Below are the code and all the weights of a small trained network. Each question names an input and a class and asks about switching units off, where a switched-off unit gives its printed mean instead of its output.

import numpy as np


def w(rows, s, z=0):
    codes = np.array(rows[::2]) - 128.0
    scale = np.full(codes.shape[1], s)
    scale[-1] = z or s
    return codes * scale


def norm(h):
    return h / np.sqrt((h * h).mean(-1, keepdims=True) + 1e-5)


def f(y):
    return y / 2 * (1 + np.tanh(0.7978845608 * (y + 0.044715 * y**3)))


def log_softmax(a):
    a = a - a.max(-1, keepdims=True)
    return a - np.log(np.exp(a).sum(-1, keepdims=True))


def net(x, mask):
    res = np.array(x, float).reshape(1, 8) / 4 @ E
    u = 0
    for l in range(2):
        y = f(norm(res) @ A[l][:, :-1].T + A[l][:, -1])
        res = res + np.where(mask[u : u + 5], y, B[l][:, -1]) @ B[l][:, :-1]
        u += 5
    return log_softmax(norm(res)[-1] @ U[:, :-1].T + U[:, -1])


A, B = {}, {}
E = w([
[164,93,238,190,164,112],'x0',
[163,48,94,123,152,99],'x1',
[128,90,88,95,36,81],'x2',
[166,95,139,95,92,167],'x3',
[29,185,125,126,101,46],'x4',
[59,105,108,81,114,135],'x5',
[106,107,101,136,139,99],'x6',
[128,139,111,3,188,102],'x7',
],0.013)
A[0] = w([
[148,36,44,80,166,172,134],'0.n1',
[130,92,158,121,212,35,33],'0.n2',
[118,198,115,178,153,116,2],'0.n3',
[91,123,200,166,150,4,78],'0.n4',
[202,97,109,90,149,80,61],'0.n5',
],0.012,0.0085)
B[0] = w([
[49,98,213,130,160,133,253],'0.n1',
[137,95,164,168,80,235,158],'0.n2',
[106,210,95,50,213,153,128],'0.n3',
[87,112,100,121,86,254,195],'0.n4',
[104,109,140,106,132,27,161],'0.n5',
],0.013,0.0064)
A[1] = w([
[207,106,128,176,166,153,90],'1.n1',
[113,181,53,162,139,141,164],'1.n2',
[246,124,121,21,89,156,207],'1.n3',
[67,63,33,167,92,69,96],'1.n4',
[74,191,107,123,160,107,3],'1.n5',
],0.013,0.0077)
B[1] = w([
[233,97,79,120,195,97,206],'1.n1',
[115,191,131,101,94,194,209],'1.n2',
[40,108,225,167,109,69,254],'1.n3',
[229,126,212,4,84,120,240],'1.n4',
[88,177,85,184,160,186,143],'1.n5',
],0.012,0.0049)
U = w([
[125,66,139,74,172,4,160],'0',
[52,206,37,183,162,169,127],'1',
[187,171,62,142,112,143,99],'2',
[141,175,48,37,81,69,67],'3',
[119,120,84,153,155,102,9],'4',
[98,110,209,133,70,196,214],'5',
[118,123,151,139,164,143,38],'6',
[211,75,161,239,160,174,152],'7',
],0.023,0.012)

Each question gives the input, the list of numbers given to net, and the class t.
The units are the neurons (one row each of A and B). Each row of codes is followed by its name. A weight is (code - 128) times the scale printed after its matrix; where a second scale follows, it is the last column's (A, B and U).
mask holds one flag per neuron, layer by layer. A switched-off neuron (its flag False) gives its mean, the last column of its row in B, instead of its output. The means were averaged over made-up inputs and are rounded, as every weight is.
A unit's drop is (log p(t) with every unit on - log p(t) with that unit switched off) / (log p(t) with every unit on - log p(t) with every unit switched off).
The circuit of an input: a set's keep is (log p(t) with only the set's units on - log p(t) with every unit switched off) / (log p(t) with every unit on - log p(t) with every unit switched off). Starting from all 10 units, units are removed one at a time, each time the one whose removal leaves the highest keep (on an exact tie, the one counted first), for as long as the keep stays at least 0.8.
units of the circuit, in order: the units of the circuit, biggest drop first
unit that matters most: the unit with the biggest drop
k most important neurons: the k neurons with the biggest drops, biggest first
top k neurons in layer l: the k neurons of layer l with the biggest drops, biggest first
drop when u is switched off: that unit's drop, to one decimal
input [-3,2,3,4,2,-1,4,-4], class 3: units of the circuit, in order => [1.n3; 0.n4]
input [2,4,7,-7,4,-4,-3,6], class 5: unit that matters most => 0.n4
input [7,-1,-3,7,1,1,5,-2], class 7: units of the circuit, in order => [0.n1; 1.n1]
input [1,-8,-7,8,6,5,4,0], class 1: units of the circuit, in order => [1.n4; 0.n1; 1.n3]
input [2,3,7,-8,-3,0,7,-6], class 5: 2 most important neurons => [1.n4; 0.n4]
input [-5,1,-2,1,7,0,3,-3], class 3: top 2 neurons in layer 0 => [0.n1; 0.n2]
input [0,2,1,-6,5,5,-7,1], class 3: 4 most important neurons => [0.n1; 1.n3; 1.n4; 0.n2]
input [-4,0,4,8,5,-1,-6,5], class 0: top 2 neurons in layer 1 => [1.n3; 1.n2]
input [5,4,-5,-3,5,3,2,5], class 5: 2 most important neurons => [0.n2; 0.n4]
input [-5,3,3,-1,3,-8,-3,-7], class 2: 4 most important neurons => [0.n1; 1.n3; 0.n5; 0.n4]
input [1,-4,-2,-6,-4,-2,-4,4], class 7: top 2 neurons in layer 0 => [0.n5; 0.n4]
input [-3,0,-7,-1,-7,3,-8,1], class 7: units of the circuit, in order => [0.n4; 1.n1]
input [4,-1,8,1,1,-8,3,8], class 5: 4 most important neurons => [0.n2; 1.n3; 0.n4; 1.n1]
input [4,-6,1,0,6,-2,0,2], class 1: unit that matters most => 1.n4
input [6,7,4,8,2,-3,-7,3], class 0: top 2 neurons in layer 0 => [0.n5; 0.n4]
input [-3,0,-2,-4,-4,4,-7,6], class 0: top 2 neurons in layer 0 => [0.n4; 0.n2]
input [0,4,8,-7,4,0,4,2], class 3: top 2 neurons in layer 0 => [0.n1; 0.n4]
input [1,6,3,-5,4,1,5,-6], class 5: 2 most important neurons => [0.n4; 1.n4]
input [7,8,0,-4,4,-5,2,5], class 5: 2 most important neurons => [0.n4; 0.n2]
input [4,-1,-5,-2,5,4,8,4], class 5: units of the circuit, in order => [0.n2]
input [4,-8,-6,4,-1,-7,-5,5], class 7: top 3 neurons in layer 1 => [1.n1; 1.n4; 1.n2]
input [1,-8,-7,-6,-3,5,5,2], class 1: drop when 0.n4 is switched off => 0.0
input [-2,-7,-5,3,7,-3,-3,-7], class 1: drop when 1.n4 is switched off => 0.1
input [-2,4,5,0,2,7,-2,-5], class 3: drop when 1.n3 is switched off => 0.3
input [-8,6,-2,3,-7,2,7,0], class 0: drop when 0.n2 is switched off => 0.3
input [1,1,-6,3,7,3,4,0], class 1: 3 most important neurons => [1.n4; 1.n3; 0.n1]
input [7,-6,3,-1,5,7,7,5], class 5: units of the circuit, in order => [0.n4]
